Here is a tiny trained network, its code and every weight. The questions are about switching its units off for an input and a class, where a switched-off unit gives its printed mean instead of its output.

import numpy as np


def w(rows, s, z=0):
    codes = np.array(rows[::2]) - 128.0
    scale = np.full(codes.shape[1], s)
    scale[-1] = z or s
    return codes * scale


def norm(h):
    return h / np.sqrt((h * h).mean(-1, keepdims=True) + 1e-5)


def f(y):
    return np.maximum(y, 0)


def log_softmax(a):
    a = a - a.max(-1, keepdims=True)
    return a - np.log(np.exp(a).sum(-1, keepdims=True))


def net(x, mask):
    res = np.array(x, float).reshape(1, 6) / 4 @ E
    u = 0
    for l in range(2):
        y = f(norm(res) @ A[l][:, :-1].T + A[l][:, -1])
        res = res + np.where(mask[u : u + 15], y, B[l][:, -1]) @ B[l][:, :-1]
        u += 15
    return log_softmax(norm(res)[-1] @ U[:, :-1].T + U[:, -1])


A, B = {}, {}
E = w([
[100,125,97,171],'x0',
[47,160,205,216],'x1',
[178,207,106,250],'x2',
[116,34,201,165],'x3',
[169,254,138,47],'x4',
[10,177,34,112],'x5',
],0.0049)
A[0] = w([
[108,177,144,33,133],'L0N1',
[91,54,64,154,208],'L0N2',
[110,170,128,203,107],'L0N3',
[33,117,71,131,42],'L0N4',
[170,76,167,143,142],'L0N5',
[127,153,140,153,95],'L0N6',
[84,69,201,119,156],'L0N7',
[124,143,113,254,184],'L0N8',
[208,126,115,160,3],'L0N9',
[172,221,215,220,59],'L0N10',
[173,194,94,83,130],'L0N11',
[109,152,132,175,118],'L0N12',
[105,57,174,73,120],'L0N13',
[184,4,177,119,203],'L0N14',
[232,102,104,181,9],'L0N15',
],0.016,0.003)
B[0] = w([
[183,97,75,92,208],'L0N1',
[80,175,94,216,217],'L0N2',
[138,156,185,145,192],'L0N3',
[55,207,132,145,194],'L0N4',
[95,133,167,162,194],'L0N5',
[129,156,124,150,152],'L0N6',
[144,191,131,33,212],'L0N7',
[146,130,209,216,238],'L0N8',
[136,55,123,79,170],'L0N9',
[138,254,178,114,245],'L0N10',
[175,97,73,137,206],'L0N11',
[136,147,162,129,170],'L0N12',
[165,163,181,88,206],'L0N13',
[102,135,244,154,255],'L0N14',
[154,20,119,115,192],'L0N15',
],0.034,0.0094)
A[1] = w([
[97,62,147,165,52],'L1N1',
[68,102,114,90,71],'L1N2',
[97,115,123,93,99],'L1N3',
[55,151,219,95,3],'L1N4',
[149,117,97,124,70],'L1N5',
[90,74,102,98,83],'L1N6',
[105,114,122,123,84],'L1N7',
[73,104,116,96,72],'L1N8',
[67,66,122,154,73],'L1N9',
[115,87,8,70,61],'L1N10',
[83,105,116,101,60],'L1N11',
[115,82,75,104,72],'L1N12',
[95,108,122,103,93],'L1N13',
[85,106,111,101,86],'L1N14',
[79,81,117,98,100],'L1N15',
],0.015,0.0054)
B[1] = w([
[146,61,62,132,144],'L1N1',
[164,137,119,197,128],'L1N2',
[153,130,137,169,129],'L1N3',
[250,253,147,214,254],'L1N4',
[158,146,88,127,148],'L1N5',
[71,163,120,138,134],'L1N6',
[130,124,124,130,128],'L1N7',
[175,134,132,192,128],'L1N8',
[126,75,117,190,135],'L1N9',
[227,226,119,151,193],'L1N10',
[151,127,73,158,128],'L1N11',
[134,141,64,132,152],'L1N12',
[136,123,140,160,128],'L1N13',
[102,123,159,122,128],'L1N14',
[72,114,114,114,130],'L1N15',
],0.023,0.007)
U = w([
[112,204,202,161,204],'0',
[211,111,28,95,168],'1',
[105,103,117,65,1],'2',
[67,26,112,170,54],'3',
[4,150,37,140,54],'4',
[147,45,159,85,82],'5',
],0.017,0.0074)

Each question gives the input, the list of numbers given to net, and the class t.
The units are the neurons (one row each of A and B). Each row of codes is followed by its name. A weight is (code - 128) times the scale printed after its matrix; where a second scale follows, it is the last column's (A, B and U).
mask holds one flag per neuron, layer by layer. A switched-off neuron (its flag False) gives its mean, the last column of its row in B, instead of its output. The means were averaged over made-up inputs and are rounded, as every weight is.
A unit's drop is (log p(t) with every unit on - log p(t) with that unit switched off) / (log p(t) with every unit on - log p(t) with every unit switched off).
most important unit: the unit with the biggest drop
k most important neurons: the k neurons with the biggest drops, biggest first
k most important neurons of layer l: the k neurons of layer l with the biggest drops, biggest first
drop of u: that unit's drop, to one decimal
input [-7,6,-5,-4,-2,4], class 4: most important unit	L0N14
input [-3,-4,6,7,6,5], class 1: 2 most important neurons	L0N11, L0N14
input [2,8,-6,6,8,6], class 1: 4 most important neurons of layer 0	L0N14, L0N1, L0N8, L0N10
input [7,-3,-6,-5,3,-8], class 1: 2 most important neurons of layer 0	L0N1, L0N11
input [-2,-6,8,-6,-1,3], class 1: 2 most important neurons	L0N14, L0N11
input [7,-5,4,2,5,-8], class 5: 2 most important neurons of layer 0	L0N15, L0N9
input [-6,2,-5,-5,-3,8], class 4: 2 most important neurons	L0N4, L0N14
input [6,-7,6,-7,-8,2], class 3: 2 most important neurons	L0N10, L0N15
input [-7,-4,6,-1,0,0], class 1: 2 most important neurons of layer 0	L0N14, L0N11
input [-6,-3,4,-3,0,-5], class 5: drop of L0N15	0.4
input [7,4,-4,-8,-3,4], class 4: drop of L0N14	0.3
input [-5,-7,7,-6,-3,-5], class 3: drop of L0N1	0.1
